Below are the code and all the weights of a small trained network. Each question names an input and a target symbol and asks about switching units off, where a switched-off unit gives its printed mean instead of its output.

import numpy as np


def w(rows, s, z=0):
    codes = np.array(rows[::2]) - 128.0
    scale = np.full(codes.shape[1], s)
    scale[-1] = z or s
    return codes * scale


def norm(h):
    return h / np.sqrt((h * h).mean(-1, keepdims=True) + 1e-5)


def f(y):
    return np.maximum(y, 0)


def softmax(a):
    e = np.exp(a - a.max(-1, keepdims=True))
    return e / e.sum(-1, keepdims=True)


def log_softmax(a):
    a = a - a.max(-1, keepdims=True)
    return a - np.log(np.exp(a).sum(-1, keepdims=True))


def net(x, mask):
    ids = ['γζθμφψ'.index(c) for c in x.split()]
    T = len(ids)
    res = E[ids] + P[:T]
    r = norm(res)
    for j in range(2):
        rows = slice(4 * j, 4 * j + 4)
        q, k, v = (r @ M[0][rows].T for M in (Q, K, V))
        z = softmax(np.where(np.tri(T) > 0, q @ k.T / 4**0.5, -1e9)) @ v
        o = O[0][rows]
        res = res + np.where(mask[j], z, o[:, -1]) @ o[:, :-1]
    y = f(norm(res) @ A[0][:, :-1].T + A[0][:, -1])
    res = res + np.where(mask[2:14], y, B[0][:, -1]) @ B[0][:, :-1]
    return log_softmax(norm(res)[-1] @ U[:, :-1].T + U[:, -1])


Q, K, V, O, A, B = {}, {}, {}, {}, {}, {}
E = w([
[163,179,145,151,160,76,190,79,166,135,86],'γ',
[127,35,179,102,227,123,164,119,141,79,168],'ζ',
[233,32,31,143,88,95,150,128,112,165,162],'θ',
[86,107,119,68,139,92,148,123,149,169,2],'μ',
[142,118,127,158,105,113,20,110,27,28,126],'φ',
[171,129,193,219,163,129,131,222,155,144,65],'ψ',
],0.0041)
P = w([
[157,197,253,39,70,209,119,22,69,228,212],'0',
[238,141,193,53,203,102,39,119,104,176,109],'1',
[200,133,175,82,173,93,78,111,128,152,103],'2',
[165,145,136,100,171,92,98,138,116,162,132],'3',
[147,145,131,110,153,93,114,129,121,140,120],'4',
[137,148,116,119,138,102,128,140,124,127,124],'5',
[120,144,112,126,119,108,137,136,141,118,121],'6',
[103,141,104,133,106,118,146,135,145,111,119],'7',
[80,134,100,142,92,125,155,133,156,100,119],'8',
[70,140,93,144,92,135,167,141,150,86,113],'9',
[58,137,86,160,80,155,178,140,154,69,107],'10',
],0.0034)
Q[0] = w([
[95,208,159,134,129,129,154,103,153,157,25],'h1',
[120,207,118,132,55,159,60,171,103,164,125],'h1',
[75,174,185,130,137,167,115,138,107,93,127],'h1',
[168,154,105,145,91,128,152,106,138,192,88],'h1',
[118,57,145,69,171,88,146,82,133,53,14],'h2',
[115,60,214,93,187,228,100,97,121,103,208],'h2',
[125,56,126,156,119,173,171,87,134,61,155],'h2',
[188,28,112,83,144,204,48,213,75,168,255],'h2',
],0.0058)
K[0] = w([
[2,172,142,173,162,83,127,167,161,71,90],'h1',
[216,147,125,225,145,74,6,226,117,111,50],'h1',
[86,156,144,135,102,137,78,88,59,74,154],'h1',
[139,132,135,186,180,95,156,228,179,134,92],'h1',
[38,113,148,183,109,190,167,160,130,42,175],'h2',
[105,151,214,56,215,147,150,68,146,150,179],'h2',
[81,82,140,54,113,162,133,27,135,133,204],'h2',
[207,120,174,73,191,138,92,78,96,177,180],'h2',
],0.0048)
V[0] = w([
[151,133,92,128,2,114,39,69,44,90,175],'h1',
[121,102,122,71,103,113,200,158,180,238,100],'h1',
[143,125,156,154,139,149,245,155,166,168,211],'h1',
[125,212,140,123,86,72,149,83,91,158,144],'h1',
[162,151,64,178,110,89,64,122,82,105,197],'h2',
[157,111,161,215,149,144,131,229,179,115,129],'h2',
[142,72,128,79,79,164,73,197,102,217,157],'h2',
[151,134,48,77,110,109,192,90,196,227,181],'h2',
],0.0035)
O[0] = w([
[83,164,80,203,22,121,214,116,168,231,109,60],'h1',
[188,173,182,154,158,110,12,197,177,126,117,181],'h1',
[119,83,155,52,116,113,26,146,107,179,23,85],'h1',
[178,165,95,127,79,228,116,76,154,140,102,173],'h1',
[64,119,139,187,198,163,143,25,162,70,91,69],'h2',
[203,117,209,210,103,136,157,108,129,249,79,222],'h2',
[38,89,156,167,30,146,149,199,201,25,96,151],'h2',
[82,4,72,65,86,146,200,147,91,128,45,8],'h2',
],0.0029,0.0016)
A[0] = w([
[149,75,126,101,108,124,146,139,102,109,195,173],'n1',
[130,123,204,84,178,134,64,152,122,135,147,111],'n2',
[63,108,133,54,130,193,83,160,105,140,113,4],'n3',
[115,168,224,196,112,151,114,176,193,221,126,84],'n4',
[154,120,128,164,88,152,100,80,139,106,189,139],'n5',
[177,124,127,135,157,111,2,144,109,83,121,87],'n6',
[75,168,145,131,169,138,97,122,224,129,153,84],'n7',
[116,156,216,198,114,139,116,178,192,215,120,82],'n8',
[189,130,102,120,115,114,125,170,177,122,88,161],'n9',
[121,106,163,101,166,195,125,78,151,135,73,95],'n10',
[148,202,144,132,146,109,125,110,111,96,154,129],'n11',
[58,120,167,92,81,131,94,126,100,115,94,194],'n12',
],0.0058,0.003)
B[0] = w([
[146,193,163,126,144,143,102,76,126,176,96,188],'n1',
[117,113,64,163,126,81,109,182,105,84,89,254],'n2',
[47,168,101,121,96,129,239,212,153,19,184,142],'n3',
[43,246,206,127,75,68,95,180,139,156,1,254],'n4',
[154,103,157,66,153,100,125,143,120,165,90,181],'n5',
[102,137,158,125,63,188,186,42,155,187,171,251],'n6',
[198,116,72,181,141,206,6,106,192,144,168,146],'n7',
[62,252,195,129,65,112,111,151,155,183,41,250],'n8',
[75,154,160,128,160,136,129,145,98,79,169,244],'n9',
[109,115,93,191,63,128,147,132,100,144,147,163],'n10',
[112,62,115,115,129,142,110,199,153,119,116,201],'n11',
[207,132,174,83,209,136,108,125,168,176,175,165],'n12',
],0.0056,0.0049)
U = w([
[191,128,164,74,93,198,244,44,157,253,202,254],'γ',
[205,59,122,76,234,49,9,145,28,118,65,31],'ζ',
[53,60,41,221,31,127,254,84,98,88,129,188],'θ',
[81,132,148,21,171,141,216,210,175,40,231,93],'μ',
[148,120,65,203,162,221,21,146,222,116,179,114],'φ',
[55,221,187,158,80,119,97,173,180,168,32,54],'ψ',
],0.0044,0.0017)

Each question gives the input, a string of symbols that net reads in full, and the target symbol t.
The units are the heads (4 rows each of Q, K, V and O) and the neurons (one row each of A and B). Each row of codes is followed by its name. A weight is (code - 128) times the scale printed after its matrix; where a second scale follows, it is the last column's (O, A, B and U).
mask holds one flag per unit, heads first, then neurons. A switched-off unit (its flag False) gives its mean, the last column of its rows in O or B, instead of its output. The means were averaged over made-up inputs and are rounded, as every weight is.
A unit's drop is (log p(t) with every unit on - log p(t) with that unit switched off) / (log p(t) with every unit on - log p(t) with every unit switched off).
The circuit of an input: a set's keep is (log p(t) with only the set's units on - log p(t) with every unit switched off) / (log p(t) with every unit on - log p(t) with every unit switched off). Starting from the 12 units with the biggest drops (on a tie, the unit counted first), units are removed one at a time, each time the one whose removal leaves the highest keep (on an exact tie, the one counted first), for as long as the keep stays at least 0.8.
units of the circuit, in order: the units of the circuit, biggest drop first
most important unit: the unit with the biggest drop
top k neurons: the k neurons with the biggest drops, biggest first
heads that matter: for each layer, one digit per head in row order, 1 if its drop is at least 0.15 and else 0, layers parted by /
input γ θ μ θ ψ ψ φ ψ φ φ ζ, target θ: heads that matter -> 11
input φ θ ψ μ θ, target ζ: heads that matter -> 01
input φ φ θ φ ζ θ μ ψ ζ, target γ: heads that matter -> 10
input ζ ψ μ γ μ θ γ, target μ: top 3 neurons -> (n4 n8 n9)
input γ ψ γ ζ μ μ, target μ: heads that matter -> 01
input ζ ψ γ ψ γ φ ψ γ γ γ, target γ: top 4 neurons -> (n4 n8 n2 n10)
input φ μ γ ψ θ θ ζ ζ γ, target ζ: heads that matter -> 11
input φ ψ φ θ ζ φ γ, target φ: heads that matter -> 00
input ζ φ ψ θ θ ψ θ ζ φ, target ζ: top 2 neurons -> (n6 n8)
input θ φ θ φ φ θ, target θ: most important unit -> h1
input γ ψ φ ζ, target θ: top 2 neurons -> (n2 n4)
input φ ψ φ θ ψ θ μ ψ γ μ ζ, target γ: top 2 neurons -> (n4 n2)
input θ θ μ ζ φ, target γ: units of the circuit, in order -> (n4 n6)
input μ φ μ θ ζ θ γ γ, target θ: most important unit -> h2
input ψ ζ μ φ ψ μ μ φ, target ζ: top 2 neurons -> (n6 n5)
input ψ θ γ θ θ θ φ ζ μ, target φ: top 3 neurons -> (n7 n4 n8)
input θ ψ φ φ φ φ μ, target φ: heads that matter -> 01
input μ γ ζ, target φ: top 2 neurons -> (n4 n2)
input ζ θ ψ φ ψ ψ θ ζ, target μ: heads that matter -> 11
input μ ψ ζ ψ ψ ψ θ ζ, target φ: most important unit -> h1
